grid = [[-1.91, -1.39, -0.78, 0.98, -0.54, -1.00, 2.42, -1.77, -1.03, -1.29, 2.10, -4.44, -1.81, 0.85], [-1.14, -0.61, -0.39, 0.79, -0.42, -0.85, 1.17, -0.88, -0.79, -0.72, 1.24, -3.01, -0.84, 0.64], [1.18, -0.03, 1.28, -2.14, -0.77, 1.37, -1.08, 0.52, 1.78, 4.06, -3.12, 1.15, -0.02, -3.26], [0.07, 0.01, 0.00, -0.09, 0.01, 0.09, -0.04, 0.02, 0.08, 0.08, -0.10, 0.21, 0.03, -0.07], [0.00, 0.00, 0.00, 0.00, 0.00, 0.00, -0.02, -0.01, -0.01, 0.01, 0.00, 0.01, -0.01, 0.00], [-2.54, -2.23, -1.16, 0.97, -0.57, -0.94, 3.64, -2.57, -1.12, -1.87, 2.87, -5.27, -2.85, 0.98], [-0.11, -0.03, -0.04, 0.12, -0.07, -0.13, 0.08, -0.06, -0.12, -0.09, 0.15, -0.33, -0.05, 0.10], [1.02, -0.12, 0.82, -1.70, -0.23, 1.33, -0.70, 0.40, 1.46, 2.51, -2.17, 1.99, -0.03, -2.23], [-0.30, -0.06, -0.11, 0.28, -0.12, -0.33, 0.24, -0.17, -0.27, -0.23, 0.37, -0.89, -0.14, 0.25], [-0.74, -0.32, -0.23, 0.61, -0.28, -0.65, 0.70, -0.53, -0.58, -0.49, 0.87, -2.13, -0.48, 0.49], [1.17, -0.07, 1.24, -2.10, -0.69, 1.37, -1.02, 0.51, 1.74, 3.89, -3.01, 1.29, -0.01, -3.14], [-0.93, -0.47, -0.33, 0.69, -0.35, -0.76, 0.94, -0.69, -0.70, -0.61, 1.03, -2.54, -0.64, 0.56], [-0.20, -0.05, -0.06, 0.19, -0.08, -0.21, 0.15, -0.11, -0.18, -0.17, 0.23, -0.58, -0.08, 0.15], [-0.58, -0.20, -0.20, 0.49, -0.23, -0.54, 0.51, -0.39, -0.46, -0.39, 0.65, -1.63, -0.30, 0.40], [-1.12, -0.59, -0.38, 0.76, -0.42, -0.84, 1.14, -0.85, -0.78, -0.69, 1.21, -2.94, -0.80, 0.63]]
What is the entry just left of 0.23?
Answer: -0.17
The fifth entry in reading order: -0.54
The minimum: -5.27
The second smallest entry is -4.44
The entry just right of 0.09 -> -0.04
The entry just left of 1.21 -> -0.69
What is the third entry in reading order?
Answer: -0.78
What is the second largest entry?
Answer: 3.89
The entry just left of -0.59 is -1.12
The entry just right of -1.63 -> -0.30
The entry just right of the largest entry is -3.12
The entry just left of 0.76 is -0.38
What is the entry just right of 0.21?
Answer: 0.03
What is the maximum?
Answer: 4.06
What is the 4th entry in reading order?
Answer: 0.98

[[-10.523, 0.948, -8.151, -4.751, -2.227, -8.065, -0.285, -12.253, 6.991], [-11.817, -6.723, -15.791, 16.558, 5.732, -20.598, -6.185, 1.007, -18.052], [-16.965, -2.840, 7.197, -18.639, 2.478, -5.721, -18.521, 17.638, 1.099], [13.521, -25.294, -3.416, -7.938, -17.988, 6.196, -2.651, -9.249, -21.539], [3.041, -10.528, -12.034, -4.294, -8.424, -3.571, -2.388, -10.363, -7.425], [-12.801, 4.305, -23.492, 22.346, -0.679, -22.123, 9.522, -15.486, -3.896], [10.166, -28.973, 7.015, -18.483, -23.778, 12.848, -8.096, -9.290, -28.450], [9.127, -22.283, 8.905, -21.398, -22.511, 17.327, -17.650, -5.174, -26.508], [1.156, -27.720, 11.334, -19.287, -25.378, 12.305, -20.060, -1.258, -26.602], [-4.721, 6.255, -25.709, 17.550, 0.380, -22.286, 8.786, -19.674, 2.917], [-19.278, 5.337, -3.542, -0.466, 7.581, -13.090, -6.225, 5.036, 2.398], [16.253, -20.729, -7.098, -4.033, -20.565, 6.490, -1.451, -13.960, -23.061], [-7.154, 6.651, -23.079, 15.740, 0.157, -16.759, 8.942, -16.264, 0.328], [-21.801, 10.571, -12.101, 10.624, 11.390, -24.018, -0.189, 0.284, 9.173], [-12.307, -1.044, 5.691, -14.664, 1.974, -3.538, -17.369, 6.888, 0.376]]
The entry just left of 2.478 is -18.639
Read off the median entry.
A: -4.721
Read off the entry just right of -2.227.
A: -8.065
The entry just right of 10.571: -12.101
Read off the entry just left of the smallest entry.
A: 10.166
Read off the entry just left of -2.840.
A: -16.965
The entry just right of 17.638 is 1.099
Read off the entry just right of the largest entry.
A: -0.679
The entry just left of -0.466 is -3.542
The entry just left of 12.305: -25.378
The entry just left of -12.101: 10.571
The entry just left of 6.490 is -20.565
The entry just right of the smallest entry is 7.015
The entry just left of 9.522 -> -22.123
The entry just right of -6.185: 1.007

((0.07, -0.06, -0.05, 0.04, 0.11, 0.10, -0.31, 0.10, 0.06, 0.02, -0.21, 0.04, 0.07, -0.18), (0.05, 0.00, 0.11, 0.07, -0.16, -0.01, -0.09, -0.10, -0.13, 0.04, -0.10, 0.17, -0.20, -0.15), (0.00, 0.06, -0.18, -0.01, -0.06, 0.02, -0.16, -0.01, 0.06, 0.07, -0.10, -0.05, -0.03, -0.10), (0.06, -0.06, 0.06, 0.03, 0.14, -0.05, 0.09, 0.15, 0.10, 0.11, -0.02, -0.05, 0.11, 0.03), (5.81, -0.83, 0.42, 6.30, -2.72, -2.48, -2.79, -1.62, -0.11, 0.78, -3.78, 3.22, -4.04, -2.83), (-0.21, 1.02, 2.77, -0.39, -2.80, -0.37, 3.94, -4.53, -4.84, -4.60, 3.71, 2.17, -2.59, 3.26), (0.02, -1.92, -0.84, 0.19, 3.71, 0.37, -3.12, 5.52, 5.52, 5.68, -3.69, -2.22, 3.38, -3.23))
What is the entry just right of the largest entry?
Answer: -2.72
What is the entry just right of the smallest entry?
Answer: -4.60
What is the entry just right of -2.22?
Answer: 3.38
The entry just right of -2.48 -> -2.79
The 4th entry in reading order -> 0.04
The 2nd entry in reading order: -0.06
What is the second largest entry?
Answer: 5.81
The 3rd largest entry: 5.68
What is the maximum?
Answer: 6.30
